[[ -8  14  93  61]
 [109  39   3   0]
 [ 27 106  41  -1]
 [  7  66  87   0]
 [  7   0  66  97]]
->
[[ 39   3]
 [106  41]]

[[ 14  67 -67  89  83]
 [ 82 -39 -64  44  37]
 [-71  42  42  29 -70]
 [ 58 -88  83  33 -53]]
->
[[-39 -64]
 [ 42  42]]

[[-14 -20  20]
 [ 27 -97 -38]
 [-14 -28 -52]
 [ 41 -10  51]
 [103 -35  87]]
->
[[-97 -38]
 [-28 -52]]

[[ 51 -31 -34 -84  66]
 [ 96  56   5   7 -57]
 [ 74 -32 -18 -24  95]
 [ 30 -99  84 -86 -42]
 [ -5  76 -81 -27 -70]]
->
[[ 56   5]
 [-32 -18]]

[[19 41 -1 45]
 [13 86  8  6]
 [28 42  1 64]
 [22 46  6 31]]
->
[[86  8]
 [42  1]]

[[  -7   13   -3  -12    9]
 [ -11   -8   -7  -15   -6]
 [ -19 -114    0    5  -53]
 [ -24    0   13  -14    4]
 [  30  104   46   36   67]]
->
[[  -8   -7]
 [-114    0]]
---
[[-13 -26 -29   8 -79 -24  57 -78 -57  25  45]
 [-36 -58  34 -25  79 -64  49  45 -23  84 -68]
 [ 35 -29  18 -55   4  52 -48  51  16  15  -8]]
->
[[-13 -26 -29   8 -79 -24  57 -78 -57  25  45]
 [ 35 -29  18 -55   4  52 -48  51  16  15  -8]
 [-36 -58  34 -25  79 -64  49  45 -23  84 -68]]

[[-51  66 -39]
 [-54 -72  87]
 [ 29  26 -17]
 [ 32  43 -43]
 [  9 -34  18]
 [-26  21 -27]]
->
[[ 32  43 -43]
 [-51  66 -39]
 [-26  21 -27]
 [ 29  26 -17]
 [  9 -34  18]
 [-54 -72  87]]

[[  1 -56  33 -19 -24  46  65   2 -20  50]
 [  2  59  32  40  -2  23  10  33  35  38]
 [  9  -9 -72  44  21  -5  28  64 -33 -35]
 [-68  68  57  51  15  20   2  39  21  95]
 [ 12  60 -30  46  12 -32 -41 -49 -43 -32]
 [ 10   2 -66  28  53 -10  30  62   0 -31]
 [-10 -18  10 -14  27  10 -29 -25  46 -32]]
->
[[  9  -9 -72  44  21  -5  28  64 -33 -35]
 [ 10   2 -66  28  53 -10  30  62   0 -31]
 [ 12  60 -30  46  12 -32 -41 -49 -43 -32]
 [-10 -18  10 -14  27  10 -29 -25  46 -32]
 [  2  59  32  40  -2  23  10  33  35  38]
 [  1 -56  33 -19 -24  46  65   2 -20  50]
 [-68  68  57  51  15  20   2  39  21  95]]

[[  2  16 -41 -20  52  17  23 -29]
 [  8  -9  45  10 -42  -5 -19  40]
 [ 15 -20  60  -8 -87 -20 -45  64]
 [ -4 -11 -15 -31  10  16  -4  -3]
 [  9  26   3 -55 -32 -48 -30  14]
 [  7  19 -47 -19  55  22  28 -28]
 [ 38  12   5  45 -10  16  21  26]
 [ 49  13   6  64  -2  33  34  31]
 [ -2  -6  12   9   3  11   2   6]
 [  7  21  24  35  15   1  17   7]
 [  0  -1  -5   0  -2  -2   0  -3]
 [  5  43   8  19  42  -9  26 -10]]
->
[[  7  19 -47 -19  55  22  28 -28]
 [  2  16 -41 -20  52  17  23 -29]
 [ -4 -11 -15 -31  10  16  -4  -3]
 [  0  -1  -5   0  -2  -2   0  -3]
 [  9  26   3 -55 -32 -48 -30  14]
 [ 38  12   5  45 -10  16  21  26]
 [ 49  13   6  64  -2  33  34  31]
 [  5  43   8  19  42  -9  26 -10]
 [ -2  -6  12   9   3  11   2   6]
 [  7  21  24  35  15   1  17   7]
 [  8  -9  45  10 -42  -5 -19  40]
 [ 15 -20  60  -8 -87 -20 -45  64]]

[[ 11  17  16  16  35  48  30 -82]
 [ 91   7   0 -41  31 -27   3 -41]
 [ 30  -3  -4  56  64 -25  72  11]]
->
[[ 30  -3  -4  56  64 -25  72  11]
 [ 91   7   0 -41  31 -27   3 -41]
 [ 11  17  16  16  35  48  30 -82]]

[[-59 -50 -73  25 -40  36  87  37   9  -4  83  17]
 [ -1 -22  80  79   4 -48  74  76 -62  83  -5  32]
 [ 52  81   6 -45 -73   3 -72  39  73  51  18  27]
 [-40 -17 -74 -24  72  72 -51  29  65  12 -28   8]
 [-55  35  -2 -85  72  -8  61   1 -77 -10 -61  84]
 [ 82  79   2  22 -36 -36 -34 -22  74  -6  28  -3]
 [-15  61  65   8  72  17  64 -20  42  31   9 -41]]
->
[[-40 -17 -74 -24  72  72 -51  29  65  12 -28   8]
 [-59 -50 -73  25 -40  36  87  37   9  -4  83  17]
 [-55  35  -2 -85  72  -8  61   1 -77 -10 -61  84]
 [ 82  79   2  22 -36 -36 -34 -22  74  -6  28  -3]
 [ 52  81   6 -45 -73   3 -72  39  73  51  18  27]
 [-15  61  65   8  72  17  64 -20  42  31   9 -41]
 [ -1 -22  80  79   4 -48  74  76 -62  83  -5  32]]
